Below is a small trained network, with its code and all its weights. Each question gives an input and a target symbol and asks what happens when units are switched off, that is, made to give their printed mean instead of their output.

import numpy as np


def w(rows, s, z=0):
    codes = np.array(rows[::2]) - 128.0
    scale = np.full(codes.shape[1], s)
    scale[-1] = z or s
    return codes * scale


def f(y):
    return np.maximum(y, 0)


def softmax(a):
    e = np.exp(a - a.max(-1, keepdims=True))
    return e / e.sum(-1, keepdims=True)


def log_softmax(a):
    a = a - a.max(-1, keepdims=True)
    return a - np.log(np.exp(a).sum(-1, keepdims=True))


def net(x, mask):
    ids = ['ΓΘΞΣΨΩαβδεζηλμτ'.index(c) for c in x.split()]
    T = len(ids)
    res = E[ids] + P[:T]
    u = 0
    for l in range(2):
        r = res
        for j in range(3):
            rows = slice(3 * j, 3 * j + 3)
            q, k, v = (r @ M[l][rows].T for M in (Q, K, V))
            z = softmax(np.where(np.tri(T) > 0, q @ k.T / 3**0.5, -1e9)) @ v
            o = O[l][rows]
            res = res + np.where(mask[u + j], z, o[:, -1]) @ o[:, :-1]
        u += 3
        y = f(res @ A[l][:, :-1].T + A[l][:, -1])
        res = res + np.where(mask[u : u + 8], y, B[l][:, -1]) @ B[l][:, :-1]
        u += 8
    return log_softmax(res[-1] @ U[:, :-1].T + U[:, -1])


Q, K, V, O, A, B = {}, {}, {}, {}, {}, {}
E = w([
[135,158,190],'Γ',
[125,140,154],'Θ',
[78,46,161],'Ξ',
[153,38,107],'Σ',
[115,154,173],'Ψ',
[134,63,88],'Ω',
[122,142,152],'α',
[87,98,138],'β',
[236,108,65],'δ',
[46,123,153],'ε',
[81,144,6],'ζ',
[154,96,67],'η',
[139,156,149],'λ',
[120,90,161],'μ',
[133,162,171],'τ',
],0.011)
P = w([
[36,87,65],'0',
[217,87,119],'1',
[222,28,132],'2',
[143,88,121],'3',
[148,59,118],'4',
[157,46,125],'5',
[150,52,100],'6',
[192,76,96],'7',
[223,46,75],'8',
[239,53,149],'9',
[254,81,145],'10',
],0.008)
Q[0] = w([
[132,145,206],'0.h0',
[158,58,116],'0.h0',
[88,110,140],'0.h0',
[162,94,101],'0.h1',
[92,113,136],'0.h1',
[141,138,132],'0.h1',
[149,85,205],'0.h2',
[78,110,214],'0.h2',
[103,154,9],'0.h2',
],0.014)
K[0] = w([
[177,169,105],'0.h0',
[23,120,120],'0.h0',
[147,55,51],'0.h0',
[81,98,71],'0.h1',
[108,126,155],'0.h1',
[147,153,113],'0.h1',
[39,37,86],'0.h2',
[9,171,117],'0.h2',
[217,147,221],'0.h2',
],0.011)
V[0] = w([
[7,174,185],'0.h0',
[3,130,88],'0.h0',
[198,224,197],'0.h0',
[129,134,199],'0.h1',
[86,24,25],'0.h1',
[205,89,37],'0.h1',
[85,83,46],'0.h2',
[162,112,41],'0.h2',
[43,20,17],'0.h2',
],0.0072)
O[0] = w([
[69,255,149,97],'0.h0',
[142,237,165,153],'0.h0',
[30,25,101,31],'0.h0',
[84,151,87,98],'0.h1',
[214,169,96,242],'0.h1',
[189,28,61,207],'0.h1',
[177,130,99,195],'0.h2',
[131,61,38,189],'0.h2',
[209,158,79,254],'0.h2',
],0.0066,0.0058)
A[0] = w([
[70,151,254,92],'0.n0',
[138,164,130,20],'0.n1',
[165,62,121,47],'0.n2',
[82,194,44,117],'0.n3',
[90,100,42,187],'0.n4',
[39,178,170,254],'0.n5',
[51,221,163,174],'0.n6',
[20,137,235,162],'0.n7',
],0.0083,0.0037)
B[0] = w([
[177,66,211,132],'0.n0',
[104,121,172,131],'0.n1',
[53,178,117,255],'0.n2',
[113,110,233,144],'0.n3',
[206,108,195,189],'0.n4',
[68,34,87,140],'0.n5',
[30,53,141,144],'0.n6',
[160,2,206,133],'0.n7',
],0.0074,0.0061)
Q[1] = w([
[78,128,102],'1.h0',
[39,75,39],'1.h0',
[254,41,133],'1.h0',
[95,160,85],'1.h1',
[101,138,183],'1.h1',
[111,96,214],'1.h1',
[63,127,155],'1.h2',
[99,78,163],'1.h2',
[55,159,110],'1.h2',
],0.0088)
K[1] = w([
[182,162,72],'1.h0',
[163,157,65],'1.h0',
[12,102,192],'1.h0',
[142,188,144],'1.h1',
[186,97,163],'1.h1',
[199,70,162],'1.h1',
[63,154,130],'1.h2',
[99,108,142],'1.h2',
[79,148,225],'1.h2',
],0.011)
V[1] = w([
[53,97,234],'1.h0',
[33,223,104],'1.h0',
[1,98,144],'1.h0',
[216,178,47],'1.h1',
[139,173,38],'1.h1',
[210,184,163],'1.h1',
[180,168,194],'1.h2',
[120,168,218],'1.h2',
[86,128,21],'1.h2',
],0.0087)
O[1] = w([
[124,118,253,194],'1.h0',
[56,172,132,54],'1.h0',
[73,135,204,152],'1.h0',
[148,101,67,240],'1.h1',
[88,129,34,146],'1.h1',
[196,192,81,201],'1.h1',
[190,213,158,182],'1.h2',
[208,155,132,2],'1.h2',
[28,4,39,131],'1.h2',
],0.0077,0.0071)
A[1] = w([
[191,131,134,183],'1.n0',
[111,100,2,80],'1.n1',
[146,123,118,137],'1.n2',
[118,85,185,3],'1.n3',
[112,98,169,37],'1.n4',
[217,122,157,115],'1.n5',
[56,140,127,119],'1.n6',
[165,160,126,237],'1.n7',
],0.012,0.0068)
B[1] = w([
[51,167,133,187],'1.n0',
[159,80,208,254],'1.n1',
[122,202,125,156],'1.n2',
[211,196,32,167],'1.n3',
[214,150,60,157],'1.n4',
[63,176,66,186],'1.n5',
[10,94,142,132],'1.n6',
[2,74,157,176],'1.n7',
],0.0068,0.031)
U = w([
[255,194,118,4],'Γ',
[17,73,218,205],'Θ',
[127,213,19,62],'Ξ',
[185,132,108,121],'Σ',
[199,190,139,100],'Ψ',
[174,139,75,138],'Ω',
[22,82,213,206],'α',
[72,185,76,159],'β',
[168,21,247,127],'δ',
[91,156,225,97],'ε',
[197,190,23,11],'ζ',
[175,123,82,151],'η',
[13,71,214,195],'λ',
[88,157,87,136],'μ',
[180,152,178,128],'τ',
],0.0048,0.0044)

Each question gives the input, a string of symbols that net reads in full, and the target symbol t.
The units are the heads (3 rows each of Q, K, V and O) and the neurons (one row each of A and B). Each row of codes is followed by its name. A weight is (code - 128) times the scale printed after its matrix; where a second scale follows, it is the last column's (O, A, B and U).
mask holds one flag per unit, layer by layer, with each layer's heads first. A switched-off unit (its flag False) gives its mean, the last column of its rows in O or B, instead of its output. The means were averaged over made-up inputs and are rounded, as every weight is.
A unit's drop is (log p(t) with every unit on - log p(t) with that unit switched off) / (log p(t) with every unit on - log p(t) with every unit switched off).
unit that matters most: the unit with the biggest drop
top k neurons: the k neurons with the biggest drops, biggest first
top k neurons in layer l: the k neurons of layer l with the biggest drops, biggest first
which heads matter: for each layer, one digit per head in row order, 1 if its drop is at least 0.15 and else 0, layers parted by /
drop of u: that unit's drop, to one decimal
input δ ζ Ψ, target δ: top 3 neurons	(1.n1; 1.n3; 0.n2)
input ε δ η, target ε: unit that matters most	0.h0
input Γ η Ξ, target Γ: top 4 neurons	(1.n3; 1.n4; 0.n7; 0.n6)
input Γ Θ μ, target Γ: which heads matter	111 / 110
input δ τ α Θ Ξ β Σ η Ω, target δ: top 2 neurons	(1.n1; 1.n3)
input δ η Σ, target δ: top 3 neurons	(1.n1; 0.n2; 1.n3)
input ζ δ δ, target Ξ: which heads matter	100 / 001
input δ β β Σ ζ λ ε, target δ: top 3 neurons	(1.n1; 1.n3; 1.n5)
input δ Σ δ η μ Ω η η λ Γ, target δ: top 3 neurons	(1.n1; 0.n2; 1.n3)
input Γ Θ Σ, target Γ: top 3 neurons in layer 1	(1.n3; 1.n4; 1.n7)
input δ δ η α δ ζ η Θ, target δ: top 2 neurons in layer 1	(1.n1; 1.n3)
input δ Θ η ε Θ ζ μ, target δ: top 2 neurons in layer 0	(0.n2; 0.n3)
input δ Ψ Ψ α μ, target δ: top 2 neurons	(1.n5; 1.n3)
input Γ τ δ, target Γ: top 2 neurons	(1.n3; 0.n6)
input δ δ η Γ Σ Ξ Ξ ε α, target δ: top 4 neurons in layer 1	(1.n1; 1.n3; 1.n5; 1.n4)
input ε τ ε η δ, target ε: top neuron	(0.n6)
input δ η η Ψ μ δ η λ α Ξ, target δ: top 3 neurons in layer 1	(1.n1; 1.n3; 1.n5)
input δ ζ δ, target δ: top 4 neurons in layer 1	(1.n1; 1.n3; 1.n4; 1.n7)
input δ μ Ψ λ Ξ δ τ, target δ: drop of 0.h1	0.2
input δ δ δ, target δ: drop of 1.h2	0.6
input δ δ Σ Γ ε δ ζ, target δ: drop of 0.n2	0.2
input δ Θ δ Σ ζ, target δ: unit that matters most	1.n1
input δ Γ μ δ Ψ, target δ: drop of 0.n7	0.0
